How the elements are linked:
j82 zi j608
j82 ni j104
j82 lu j298
j82 vi j239
j494 zi j344
j494 ni j532
j494 lu j78
j494 vi j895
j298 zi j208
j298 ni j553
j298 lu j522
j298 vi j82
j93 zi j485
j93 ni j33
j93 lu j532
j93 vi j590
j292 zi j941
j292 ni j144
j292 lu j642
j292 vi j33
j693 zi j803
j693 ni j870
j693 lu j474
j693 vi j106
j914 zi j818
j914 ni j558
j914 lu j625
j914 vi j425
j281 zi j37
j281 ni j485
j281 lu j344
j281 vi j339
j131 zi j590
j131 ni j773
j131 lu j598
j131 vi j344
j895 zi j281
j895 ni j93
j895 lu j494
j895 vi j472
j471 zi j412
j471 ni j227
j471 lu j157
j471 vi j549
j239 zi j164
j239 ni j372
j239 lu j82
j239 vi j371
j64 zi j425
j64 ni j294
j64 lu j666
j64 vi j462
j68 zi j144
j68 ni j477
j68 lu j172
j68 vi j890
j277 zi j308
j277 ni j910
j277 lu j397
j277 vi j656
j907 zi j150
j907 ni j549
j907 lu j700
j907 vi j939
j683 zi j259
j683 ni j656
j683 lu j381
j683 vi j790
j666 zi j914
j666 ni j329
j666 lu j771
j666 vi j64
j485 zi j890
j485 ni j261
j485 lu j321
j485 vi j642
j352 zi j292
j352 ni j68
j352 lu j590
j352 vi j37
j994 zi j790
j994 ni j907
j994 lu j319
j994 vi j98
j771 zi j625
j771 ni j841
j771 lu j870
j771 vi j666
j321 zi j68
j321 ni j941
j321 lu j773
j321 vi j485
j339 zi j773
j339 ni j642
j339 lu j281
j339 vi j532
j259 zi j471
j259 ni j938
j259 lu j939
j259 vi j397
j240 zi j907
j240 ni j397
j240 lu j168
j240 vi j381
j329 zi j558
j329 ni j494
j329 lu j841
j329 vi j294
j870 zi j55
j870 ni j425
j870 lu j610
j870 vi j771
j716 zi j168
j716 ni j683
j716 lu j747
j716 vi j181
j839 zi j984
j839 ni j586
j839 lu j890
j839 vi j941
j653 zi j92
j653 ni j335
j653 lu j477
j653 vi j586
j642 zi j839
j642 ni j362
j642 lu j485
j642 vi j292
j586 zi j834
j586 ni j398
j586 lu j653
j586 vi j679
j790 zi j397
j790 ni j150
j790 lu j683
j790 vi j956
j134 zi j329
j134 ni j818
j134 lu j462
j134 vi j55
j462 zi j841
j462 ni j428
j462 lu j64
j462 vi j134
j549 zi j184
j549 ni j925
j549 lu j471
j549 vi j308
j941 zi j477
j941 ni j679
j941 lu j839
j941 vi j261
j184 zi j474
j184 ni j159
j184 lu j412
j184 vi j260
j429 zi j372
j429 ni j716
j429 lu j731
j429 vi j208
j144 zi j679
j144 ni j309
j144 lu j362
j144 vi j391
j986 zi j443
j986 ni j223
j986 lu j535
j986 vi j474
j443 zi j771
j443 ni j462
j443 lu j944
j443 vi j34
j245 zi j335
j245 ni j298
j245 lu j679
j245 vi j977
j944 zi j870
j944 ni j64
j944 lu j159
j944 vi j443
j319 zi j683
j319 ni j700
j319 lu j496
j319 vi j994
j159 zi j610
j159 ni j666
j159 lu j106
j159 vi j944
j841 zi j937
j841 ni j78
j841 lu j425
j841 vi j329
j104 zi j496
j104 ni j98
j104 lu j553
j104 vi j372
j372 zi j319
j372 ni j168
j372 lu j104
j372 vi j564
j590 zi j642
j590 ni j172
j590 lu j93
j590 vi j352
j181 zi j240
j181 ni j790
j181 lu j716
j181 vi j496
j425 zi j390
j425 ni j400
j425 lu j914
j425 vi j841
j818 zi j494
j818 ni j667
j818 lu j428
j818 vi j390
j34 zi j666
j34 ni j134
j34 lu j443
j34 vi j803
j168 zi j700
j168 ni j259
j168 lu j98
j168 vi j240
j260 zi j693
j260 ni j944
j260 lu j184
j260 vi j227
j553 zi j181
j553 ni j994
j553 lu j164
j553 vi j104
j157 zi j910
j157 ni j260
j157 lu j150
j157 vi j471
j164 zi j716
j164 ni j319
j164 lu j608
j164 vi j553
j106 zi j223
j106 ni j771
j106 lu j693
j106 vi j159
j679 zi j696
j679 ni j522
j679 lu j586
j679 vi j245
j608 zi j747
j608 ni j496
j608 lu j208
j608 vi j164
j834 zi j82
j834 ni j731
j834 lu j92
j834 vi j696
j33 zi j261
j33 ni j391
j33 lu j292
j33 vi j172
j308 zi j260
j308 ni j535
j308 lu j549
j308 vi j938
j984 zi j977
j984 ni j834
j984 lu j391
j984 vi j477
j309 zi j522
j309 ni j239
j309 lu j977
j309 vi j92
j208 zi j564
j208 ni j181
j208 lu j429
j208 vi j608
j381 zi j939
j381 ni j277
j381 lu j240
j381 vi j683
j227 zi j106
j227 ni j443
j227 lu j260
j227 vi j925
j496 zi j381
j496 ni j956
j496 lu j181
j496 vi j319
j472 zi j339
j472 ni j590
j472 lu j895
j472 vi j667
j925 zi j159
j925 ni j34
j925 lu j227
j925 vi j535
j747 zi j98
j747 ni j381
j747 lu j564
j747 vi j716
j92 zi j298
j92 ni j371
j92 lu j309
j92 vi j834
j977 zi j398
j977 ni j82
j977 lu j245
j977 vi j309
j335 zi j371
j335 ni j208
j335 lu j696
j335 vi j398
j371 zi j553
j371 ni j564
j371 lu j239
j371 vi j731
j428 zi j78
j428 ni j472
j428 lu j294
j428 vi j818
j116 zi j925
j116 ni j474
j116 lu j938
j116 vi j910
j150 zi j116
j150 ni j184
j150 lu j656
j150 vi j157
j294 zi j400
j294 ni j895
j294 lu j329
j294 vi j428
j535 zi j944
j535 ni j803
j535 lu j925
j535 vi j986
j890 zi j391
j890 ni j653
j890 lu j68
j890 vi j839
j700 zi j656
j700 ni j471
j700 lu j956
j700 vi j907
j938 zi j227
j938 ni j986
j938 lu j308
j938 vi j116
j37 zi j33
j37 ni j890
j37 lu j352
j37 vi j773
j261 zi j653
j261 ni j245
j261 lu j941
j261 vi j362
j412 zi j986
j412 ni j106
j412 lu j910
j412 vi j184
j937 zi j472
j937 ni j131
j937 lu j390
j937 vi j558
j477 zi j309
j477 ni j696
j477 lu j984
j477 vi j653
j773 zi j172
j773 ni j839
j773 lu j37
j773 vi j321
j956 zi j277
j956 ni j157
j956 lu j790
j956 vi j700
j400 zi j598
j400 ni j281
j400 lu j558
j400 vi j78
j391 zi j245
j391 ni j92
j391 lu j144
j391 vi j984
j910 zi j535
j910 ni j693
j910 lu j116
j910 vi j412
j398 zi j731
j398 ni j608
j398 lu j335
j398 vi j522
j532 zi j321
j532 ni j292
j532 lu j339
j532 vi j93
j598 zi j93
j598 ni j37
j598 lu j667
j598 vi j131
j474 zi j34
j474 ni j610
j474 lu j986
j474 vi j693
j696 zi j239
j696 ni j429
j696 lu j834
j696 vi j335
j98 zi j956
j98 ni j939
j98 lu j994
j98 vi j168
j344 zi j352
j344 ni j321
j344 lu j131
j344 vi j281
j558 zi j667
j558 ni j344
j558 lu j937
j558 vi j400
j362 zi j586
j362 ni j977
j362 lu j261
j362 vi j144
j731 zi j104
j731 ni j747
j731 lu j371
j731 vi j429
j939 zi j157
j939 ni j308
j939 lu j907
j939 vi j259
j78 zi j131
j78 ni j339
j78 lu j400
j78 vi j494
j625 zi j428
j625 ni j937
j625 lu j55
j625 vi j914
j667 zi j532
j667 ni j352
j667 lu j472
j667 vi j598
j172 zi j362
j172 ni j984
j172 lu j33
j172 vi j68
j610 zi j134
j610 ni j914
j610 lu j223
j610 vi j870
j397 zi j549
j397 ni j116
j397 lu j259
j397 vi j277
j223 zi j462
j223 ni j625
j223 lu j803
j223 vi j610
j522 zi j429
j522 ni j164
j522 lu j398
j522 vi j298
j803 zi j64
j803 ni j55
j803 lu j34
j803 vi j223
j55 zi j294
j55 ni j390
j55 lu j134
j55 vi j625
j564 zi j994
j564 ni j240
j564 lu j372
j564 vi j747
j390 zi j895
j390 ni j598
j390 lu j818
j390 vi j937
j656 zi j938
j656 ni j412
j656 lu j277
j656 vi j150

The rows follow the links: the fewer symbols apart two elements are, the more alike their rows tend to be.

Each row is also shifted at random along 8 hidden directions that mean nothing.

Some elements, each with a row of numbers:
j78
(9, 1, 8, 11, -20, 14, -24, -24, 15, 10, 6, -3, -20, -18, -33, -6, -19, -27, -13, 14, 22, 31, 3, 6, -11, -9, 33, 60, -4, -22, -32, 20, 28, 27, -22, -33, 8, 37, 22, 2, -16, 26, -45, 42, -29)
j653
(77, -6, 40, -10, -23, 1, -62, -23, 15, 7, -15, 21, -18, -6, -58, -8, 39, -18, 23, 30, 1, -13, -21, -1, -4, 33, 29, -9, 18, -4, -13, 40, 3, 64, -8, -32, 13, 47, 6, -52, -7, 1, 2, 25, -37)
j308
(-39, -16, 33, 57, -2, -3, -29, -72, 113, -9, 81, -6, 17, 42, -70, 65, -6, -4, -13, -23, -8, 38, -26, -8, -7, -19, 19, -50, -31, -9, -36, 62, -37, 35, 7, 20, 101, 4, 69, -48, -23, -27, -66, 51, -26)
j239
(55, -15, -5, 9, -25, -41, -10, 8, -59, -20, -12, -5, -3, -64, 5, -5, 16, 22, 15, 63, 19, -46, -41, -14, -18, 2, 57, -24, 21, 15, -23, -72, -18, 47, 9, 2, -8, 13, -24, -1, 26, 27, 36, 32, -24)
j586
(45, -14, -75, 16, -40, -5, -13, 26, -58, -47, -24, -22, -20, -54, 12, -37, 18, 20, 36, 58, -37, -18, 5, 2, -12, 22, 92, -5, 14, -5, -52, -74, -13, 15, -10, 39, 1, -6, 9, 15, 6, 21, 37, 57, 30)
j532
(-73, 3, 51, -40, -8, 24, -39, 28, -25, 13, -31, 0, -25, 9, 19, -18, 5, -44, 7, -18, 3, 11, 8, -28, 20, 42, -54, 19, 9, 4, 28, 39, -7, 0, -24, -100, -23, 36, 15, -28, 12, 10, 12, -22, -24)
j485
(-63, 13, 24, -24, -8, 26, -32, 12, 12, 24, -13, 3, -10, 8, -37, -21, 12, -10, 22, 22, 6, -5, 25, -9, 2, 3, 0, 31, 40, -21, 11, 46, 22, 41, -6, -12, -15, 10, -28, -12, -9, 25, -12, -9, 10)
j944
(37, 7, 78, 14, 27, 15, 65, 24, 71, -40, 9, -18, 12, 39, 44, 8, -25, -13, -27, -36, -32, 30, 30, 58, -18, -7, -52, 34, -24, 13, -26, 13, 48, -49, 16, -49, 51, -30, -41, 8, -39, -47, -18, -20, -12)
j558
(-23, -3, 36, 17, -15, 21, 11, 33, 14, -30, -10, -27, -24, 1, 12, -21, -22, -21, -6, 49, -15, 11, 24, 52, -14, 0, 10, 60, 33, 1, -77, -16, 44, 17, 0, -112, 26, -9, -33, 23, -42, -4, -16, 17, -34)
j298
(35, -4, -7, 17, -18, -16, 34, 15, -7, -51, 9, -36, 8, -25, 0, -13, 20, 40, 30, 38, -31, -23, 9, -8, -18, -3, 44, -15, 9, -8, -18, -40, -4, 27, 22, 77, 34, -22, -20, -2, 16, 26, 15, 26, 32)
j381
(46, -12, -59, 35, -11, -22, -31, -31, 22, 12, 39, 16, 20, -4, -47, 27, -7, 39, 4, 51, 19, -19, -16, 0, -10, -48, 77, -38, 33, -2, -32, -22, -22, 33, 16, 37, 20, -32, 15, 27, -23, -9, -26, 35, 6)
j625
(-57, -7, -67, 3, -18, 29, -58, 15, 4, 24, -1, 19, -12, 42, -8, -10, -38, -12, -7, 41, 8, 32, 43, 28, 24, -26, 29, 29, 58, -2, -50, 5, 8, -28, -15, -130, -3, -40, 59, 69, -65, -32, -43, 15, -6)
j938
(-48, 2, 33, 27, 38, -1, 14, -8, 56, 13, 16, 15, 10, 16, 8, 35, 1, -10, -15, -22, -18, -21, -37, 37, -14, 2, -24, -42, -9, 21, -21, 6, -8, 5, 15, 21, 8, -12, -76, -26, -20, -46, 24, -29, -7)
j610
(16, -16, -31, 38, -10, -3, -1, -11, -12, -8, 9, -7, -16, -22, 17, 9, -39, -26, -35, 14, 11, 23, -21, 32, -8, -11, 27, 28, -17, 7, -68, -43, 6, -11, -18, -68, 7, 10, 20, 28, -21, -13, -17, 40, -40)
j535
(0, 3, 63, 20, 27, 2, 25, 7, 37, -9, 35, -23, 12, -6, 50, 42, -39, -19, -31, -57, 3, 25, -20, -23, -20, -13, -49, -4, -40, 12, 11, 9, -23, -23, -4, -1, 21, 2, -19, -19, 14, 2, -14, -6, -3)
j397
(6, -21, -11, 26, -10, -39, -7, 6, -14, -36, 10, 7, 17, -25, 31, 21, -13, 25, -9, 26, 4, -10, -27, 12, -22, -19, 54, -37, 0, 33, -39, -69, -21, -19, 15, -38, 29, -27, 17, 29, -11, -29, 6, 39, -21)
j172
(83, 3, -19, -29, -25, 12, -17, -13, -18, 18, -16, 5, -12, 18, -51, -34, 12, 3, 12, 30, 23, 13, 39, -6, 21, -7, 6, 48, 31, -27, 16, 35, 35, 19, -6, -31, -14, 12, 49, 19, -4, 29, -33, 1, -8)
j839
(-28, -5, -1, -15, -36, -12, -61, -36, -22, 26, -2, 14, -12, -39, -68, -10, 20, -5, 17, 41, 44, -7, -20, -36, -5, 0, 59, 19, 19, -22, 7, 23, 3, 70, -16, 7, -10, 56, 34, -24, 16, 52, -26, 44, -29)
j841
(-9, 10, 16, -9, 16, 28, -33, 16, 10, 55, -16, 23, -17, 5, 4, -1, -25, -40, -18, 6, 26, 1, -4, 25, -1, -4, -19, 42, 27, 3, -13, 25, 25, 6, -19, -75, -47, 13, -58, 11, -32, -7, -6, -26, -15)
j941
(9, 17, 34, -64, -3, 13, -6, 23, 9, -9, -44, 24, 10, 26, -10, -45, 37, 14, 33, -18, -13, 5, 62, 0, 5, 18, -9, 31, 12, -11, 63, 50, 49, -28, 7, 10, -5, -4, 9, -4, -8, -6, -5, -20, 34)
j425
(-21, 22, 4, -35, 36, 45, 57, 32, 8, 23, -17, -11, -2, 74, 39, -18, -18, -19, -17, -59, -16, 34, 63, 16, 42, 2, -118, 41, -4, -6, 44, 47, 27, -73, 0, -39, -31, -31, -2, 28, -10, -20, -4, -86, 28)
j925
(29, 4, -82, 11, 19, 6, 1, 4, 5, 31, 11, 21, 18, 18, 16, 9, -43, 17, -21, -4, 15, 14, 21, 19, 5, -50, 21, 7, 16, 2, -5, -22, 3, -54, 3, 12, -29, -52, 5, 70, -34, -25, -22, -8, 37)
j329
(74, -9, -6, 20, -9, 9, -22, 16, -57, 33, -14, -7, -43, -40, 25, -3, -45, -54, -34, 45, 42, -5, -39, 16, 0, -1, -6, 50, 25, 11, -64, -44, 1, 31, -30, -138, -52, 36, -34, 23, -8, 22, 8, 7, -66)
j994
(71, -12, 24, 3, -6, -23, -75, -24, 24, 17, 27, 30, 16, -4, -27, 42, 4, 5, 6, 6, 28, -6, -41, -35, -12, -13, 34, -59, 12, 18, 9, 21, -46, 26, 0, -25, 23, 8, 32, -26, -5, -13, -17, 29, -22)
j474
(-18, 1, 4, 33, 20, -2, 39, 21, 8, -12, 17, -22, 5, -23, 52, 18, -44, -4, -26, -5, -1, 4, -12, 18, -25, -25, -4, 13, -13, 12, -36, -47, 1, -22, 4, 0, 1, -20, -54, 26, -7, -3, 1, 3, 5)
j157
(66, -17, -28, 12, -3, -42, -19, -12, -57, -11, 10, 8, 12, -67, 64, 32, -29, -5, -28, -44, 26, 12, -60, -47, -19, -4, 30, -37, -63, 29, 17, -65, -56, -47, -22, 18, -11, 23, 56, 4, 43, 4, 12, 47, -11)
j159
(-130, 5, 47, 5, 20, -4, 6, 53, 16, -24, -5, 0, 15, -34, 81, 13, -37, -2, -15, -21, -9, 3, -6, 13, -47, -15, 15, 8, -10, 29, -10, -40, 6, -43, 3, -14, 5, -23, -71, 17, -16, -18, 9, 14, 17)
j362
(-57, 2, 11, -30, -18, 12, 19, -23, 17, -9, -10, -2, -3, 82, -77, -32, 53, 20, 29, 27, -16, 2, 60, 16, 50, 17, -41, 9, 35, -25, 18, 65, 36, 21, 25, -39, 33, -13, 65, -6, -12, -11, -20, -37, -18)
j773
(50, 2, 9, -4, -18, 33, 5, 40, -10, -25, -20, -34, -29, 3, 12, -37, -3, -16, 15, 32, -30, 12, 38, 13, 3, 18, -3, 47, 28, -13, -36, -2, 21, 11, -10, -54, 6, -5, -15, 7, -14, 18, 3, 6, 6)
j245
(-48, -20, -30, -3, -47, -2, -39, 34, -34, -56, -7, -27, -9, -2, 2, -25, 21, 25, 47, 59, -38, -5, 27, -23, 8, 20, 55, -31, 41, 4, -33, -33, -36, 14, 4, -45, 39, -27, 64, 8, -3, 4, 11, 47, 15)
j68
(-99, 4, 77, -23, -9, 0, -7, 1, -16, 15, -16, -8, -18, -5, -36, -13, 31, -17, 13, 35, 22, -33, -16, -12, 8, 23, -41, 15, 31, -4, 10, 29, 14, 75, 5, -54, -13, 42, -44, -44, 21, 35, 16, -31, -49)
j391
(28, -10, -27, -19, -30, -7, 5, -17, -50, -10, -20, -8, -16, 21, -39, -32, 36, 7, 18, 32, 0, -6, 16, -6, 44, 24, -18, 3, 15, -10, 6, 6, 4, 21, 3, -41, -1, 16, 73, -1, 18, 12, 7, -11, -31)
j564
(10, -8, -18, -30, 3, -31, -40, -3, -41, 19, -21, 44, 16, -6, 7, 5, 26, 19, 11, -4, 19, -31, -24, -23, 14, 11, 4, -60, 8, 27, 47, -13, -35, -18, 6, -6, -31, -3, 25, -2, 15, -24, 33, -17, 0)
j679
(52, -13, -38, -8, -37, -5, -28, 5, -42, -28, -10, -14, -14, -5, -12, -24, 22, 12, 32, 31, -18, 2, 13, -26, 17, 21, 37, -17, 14, -6, -7, -15, -25, 10, -8, -12, 14, 2, 69, -2, 14, 16, 9, 34, 6)
j803
(71, 13, -22, 10, 29, 5, 21, -14, 20, 21, -4, 24, 9, -40, 30, 6, -33, -20, -34, -59, 12, 27, -11, 25, -35, -15, 24, 43, -60, -5, 10, -8, 38, -48, -21, 89, -32, 20, -40, 15, -6, -4, -12, 16, 28)
j731
(77, -2, -23, 0, -10, -25, 39, 1, -15, -39, -4, -7, 15, -7, -4, -17, 27, 47, 22, 20, -19, -22, 15, 5, -5, -2, 28, -16, -1, -3, 5, -34, 9, -2, 24, 68, 21, -23, 4, 10, 13, 2, 13, 8, 22)
j443
(-50, 4, 7, 31, 29, -8, 93, -41, -13, 15, 32, -36, -4, -4, 13, 26, -25, -21, -52, -45, 22, 9, -39, -4, 16, -8, -88, 15, -63, -8, 8, -12, -3, -1, -1, 42, -18, 30, -12, -12, 47, 25, 1, -42, -35)

From each start, follow one symbol. Which element do you reach?
Answers are names.
---
(110, 5, 107, -28, -4, 10, -24, 53, 36, -52, -21, -11, 2, -6, 34, -10, 29, -5, 38, -18, -50, -1, 17, -16, -32, 43, 1, -15, 3, 13, 17, 29, -1, 2, 3, -12, 45, 1, -40, -55, -1, -8, 21, 16, 23)
lu	j309
---
(-87, -3, 22, -17, -24, 1, 1, 37, -12, -54, -34, -12, -8, -10, 6, -41, 39, 19, 42, 38, -44, -19, 29, 15, -12, 33, 35, 3, 23, 0, -20, -18, 19, 12, 11, -5, 26, -12, -17, -10, -8, -2, 30, 20, 14)
ni	j309
---
(-29, -5, 43, 26, 3, -7, -34, -2, 40, -1, 29, 6, 10, -32, 18, 36, -43, -17, -26, -7, 24, 22, -28, -2, -44, -30, 41, 11, -9, 12, -29, -6, -4, 2, -11, -32, 25, 8, -17, 1, -22, -4, -38, 49, -22)
zi	j223
---
(-45, 12, 23, -80, -12, 9, -81, 78, -38, -14, -64, 44, 10, -40, 93, -37, -29, -12, 11, -47, 12, 47, 54, -35, -31, 9, 49, 50, -2, 19, 65, 2, 21, -108, -37, -77, -33, -3, 39, 43, -15, -7, -15, 41, 47)
zi	j344
---
(-53, -6, -48, 37, 12, -11, 25, -1, 16, -23, 15, -1, 13, 9, 19, 16, -9, 22, -7, 6, -30, -10, -8, 36, -7, -13, 26, -39, -9, 17, -41, -48, -14, -26, 17, 34, 22, -44, -11, 24, -21, -42, 14, 8, 18)
ni	j925
---
(39, 1, -28, -19, -12, 11, 44, 13, -25, -32, -33, -15, -12, 36, -12, -47, 44, 20, 30, 18, -43, -12, 44, 28, 32, 34, -22, 4, 11, -11, 1, -2, 25, -9, 16, 15, 5, -17, 13, 3, 2, -9, 31, -30, 19)
ni	j696
---
(45, 10, 21, -46, -11, 7, -35, 12, -40, 26, -26, 8, -12, -30, 2, -23, 0, -19, 9, -14, 32, 7, 9, -50, -1, 10, -5, 39, 3, -14, 55, 25, 7, 7, -24, -8, -46, 42, 9, -11, 30, 50, -6, 0, 7)
lu	j642
---
(-64, 10, -20, -2, 0, 3, -15, 7, -44, 34, -15, 2, -17, -70, 21, -10, -31, -25, -16, 2, 37, -2, -24, -18, -23, -12, 28, 49, -9, -11, 3, -29, 7, 12, -31, 26, -61, 40, -44, 12, 20, 50, 4, 21, 5)
ni	j131
---
(16, -2, 43, -28, -22, -18, -72, 35, -4, -20, -10, 15, 13, -39, 11, -2, 18, 20, 39, 20, 2, -14, -1, -47, -35, 5, 67, -29, 30, 14, 26, -2, -24, 16, 0, -2, 15, -2, -5, -19, 5, 15, 4, 46, 24)
zi	j731
---
(-38, 7, 9, -14, 29, -33, 2, 15, -11, 19, -8, 36, 32, -20, 31, 21, 4, 28, -3, -6, 22, -44, -30, -5, -16, -20, -1, -42, 9, 31, 42, -30, -11, -16, 21, 37, -34, -23, -66, 11, 8, -18, 33, -33, 17)
vi	j700
---
(-103, 3, -34, 20, 17, 11, 62, -6, -12, -8, 15, -33, -5, 0, 40, 4, -25, -15, -28, -53, -17, 30, 0, -1, 13, 5, -46, 14, -59, -9, 2, -18, -10, -45, -12, 48, -9, 5, 18, 6, 25, 9, 5, -14, 15)
ni	j841
---
(10, 1, 53, 4, 18, -18, -2, -1, 69, -16, 13, 27, 34, 20, -4, 27, 8, 28, 0, -8, -8, -11, -3, 31, -30, -21, 20, -31, 4, 23, 2, 12, 17, -11, 30, 12, 44, -33, -37, -5, -35, -50, -10, 1, 3)
zi	j157
---
(9, 2, 29, -36, -13, 1, -56, 56, -1, -20, -33, 19, 6, -4, 16, -20, 28, 22, 45, 35, -23, -28, 25, -6, -15, 16, 42, -23, 56, 15, 10, -2, -2, 4, 10, -35, 5, -29, -31, -2, -22, -16, 26, 10, 31)
lu	j92
---
(-14, 1, 23, -24, 6, -15, 51, 35, 5, -50, -25, 1, 25, 37, 14, -23, 41, 53, 31, 15, -43, -30, 43, 30, 5, 11, -13, -27, 22, 17, 19, -17, 25, -27, 45, 17, 31, -55, -23, 12, -10, -39, 33, -35, 27)
ni	j716
